Below is a small trained network, with its code and all its weights. Each question gives an input and a class and asks what happens when units are switched off, that is, made to give their printed mean instead of their output.

import numpy as np


def w(rows, s, z=0):
    codes = np.array(rows[::2]) - 128.0
    scale = np.full(codes.shape[1], s)
    scale[-1] = z or s
    return codes * scale


def f(y):
    return np.maximum(y, 0)


def log_softmax(a):
    a = a - a.max(-1, keepdims=True)
    return a - np.log(np.exp(a).sum(-1, keepdims=True))


def net(x, mask):
    res = np.array(x, float).reshape(1, 5) / 4 @ E
    y = f(res @ A[0][:, :-1].T + A[0][:, -1])
    res = res + np.where(mask, y, B[0][:, -1]) @ B[0][:, :-1]
    return log_softmax(res[-1] @ U[:, :-1].T + U[:, -1])


A, B = {}, {}
E = w([
[61,101,142,74,72],'x0',
[197,95,227,134,55],'x1',
[155,149,121,3,166],'x2',
[73,116,220,104,222],'x3',
[84,26,93,155,171],'x4',
],0.0049)
A[0] = w([
[162,132,111,97,132,141],'n0',
[193,185,135,86,150,173],'n1',
[122,145,71,97,174,138],'n2',
[79,153,114,139,90,188],'n3',
[137,56,140,192,109,242],'n4',
[113,103,95,152,150,174],'n5',
[128,100,139,135,110,165],'n6',
[126,160,25,93,206,144],'n7',
[116,119,197,111,198,178],'n8',
[32,172,65,115,97,121],'n9',
[101,79,49,194,176,151],'n10',
[122,107,93,154,152,154],'n11',
[200,137,197,174,113,57],'n12',
[104,111,111,136,135,129],'n13',
[127,131,162,120,162,121],'n14',
[121,56,129,6,88,114],'n15',
[125,99,55,183,175,130],'n16',
[77,119,150,99,166,100],'n17',
[135,67,174,128,55,114],'n18',
[141,127,142,156,102,7],'n19',
[141,114,131,153,124,117],'n20',
[17,123,132,57,209,190],'n21',
[100,121,141,108,151,102],'n22',
[157,143,149,135,138,48],'n23',
[133,128,126,136,130,88],'n24',
[118,120,186,113,186,172],'n25',
[119,100,147,115,147,151],'n26',
[107,166,128,154,69,108],'n27',
],0.014,0.0016)
B[0] = w([
[124,153,110,87,119,160],'n0',
[186,229,42,96,177,200],'n1',
[53,170,111,80,116,183],'n2',
[231,131,76,140,53,161],'n3',
[96,140,130,206,24,202],'n4',
[94,119,106,177,119,176],'n5',
[127,162,128,134,85,153],'n6',
[4,174,105,31,103,219],'n7',
[169,160,216,165,102,212],'n8',
[228,2,73,122,106,190],'n9',
[51,45,67,207,124,225],'n10',
[97,109,92,162,105,171],'n11',
[96,223,97,231,230,199],'n12',
[118,123,121,167,141,156],'n13',
[149,150,163,145,114,163],'n14',
[58,188,141,15,70,214],'n15',
[69,85,44,170,76,204],'n16',
[150,144,191,162,111,184],'n17',
[74,167,210,98,70,192],'n18',
[96,140,175,159,154,146],'n19',
[111,120,125,158,114,146],'n20',
[114,152,228,245,54,254],'n21',
[139,134,171,143,125,160],'n22',
[138,129,114,132,169,147],'n23',
[123,121,127,127,129,130],'n24',
[168,170,188,164,97,199],'n25',
[162,179,124,140,93,165],'n26',
[222,105,162,93,107,166],'n27',
],0.029,0.0073)
U = w([
[181,143,116,137,226,123],'0',
[87,66,71,149,118,97],'1',
[223,59,106,86,122,203],'2',
[107,59,158,114,206,3],'3',
[137,142,209,165,97,139],'4',
[122,57,150,88,207,32],'5',
[97,161,115,3,131,174],'6',
],0.007,0.002)

Each question gives the input, the list of numbers given to net, and the class t.
The units are the neurons (one row each of A and B). Each row of codes is followed by its name. A weight is (code - 128) times the scale printed after its matrix; where a second scale follows, it is the last column's (A, B and U).
mask holds one flag per neuron, in row order. A switched-off neuron (its flag False) gives its mean, the last column of its row in B, instead of its output. The means were averaged over made-up inputs and are rounded, as every weight is.
A unit's drop is (log p(t) with every unit on - log p(t) with that unit switched off) / (log p(t) with every unit on - log p(t) with every unit switched off).
The circuit of an input: a set's keep is (log p(t) with only the set's units on - log p(t) with every unit switched off) / (log p(t) with every unit on - log p(t) with every unit switched off). Starting from the 12 units with the biggest drops (on a tie, the unit counted first), units are removed one at a time, each time the one whose removal leaves the highest keep (on an exact tie, the one counted first), for as long as the keep stays at least 0.8.
units of the circuit, in order: the units of the circuit, biggest drop first
most important unit: the unit with the biggest drop
k most important neurons: the k neurons with the biggest drops, biggest first
drop of u: that unit's drop, to one decimal
input [4,-7,3,0,-4], class 6: most important unit -> n7
input [8,1,-7,-6,0], class 2: units of the circuit, in order -> n21; n9; n27
input [-7,5,-6,-3,-7], class 0: units of the circuit, in order -> n12; n21
input [3,7,3,0,1], class 6: units of the circuit, in order -> n21; n15
input [3,-6,-4,4,2], class 1: 2 most important neurons -> n10; n9
input [-7,5,6,-1,5], class 0: 2 most important neurons -> n21; n7
input [5,-6,5,0,7], class 1: 4 most important neurons -> n10; n9; n7; n16
input [8,-6,-1,1,7], class 1: 2 most important neurons -> n10; n9
input [-1,8,5,-2,-8], class 6: drop of n2 -> -0.1
input [7,1,6,-7,-5], class 6: drop of n15 -> 0.1
input [5,1,-3,-6,-1], class 2: drop of n21 -> 0.3
input [-3,-4,2,-5,-6], class 6: drop of n18 -> 0.0
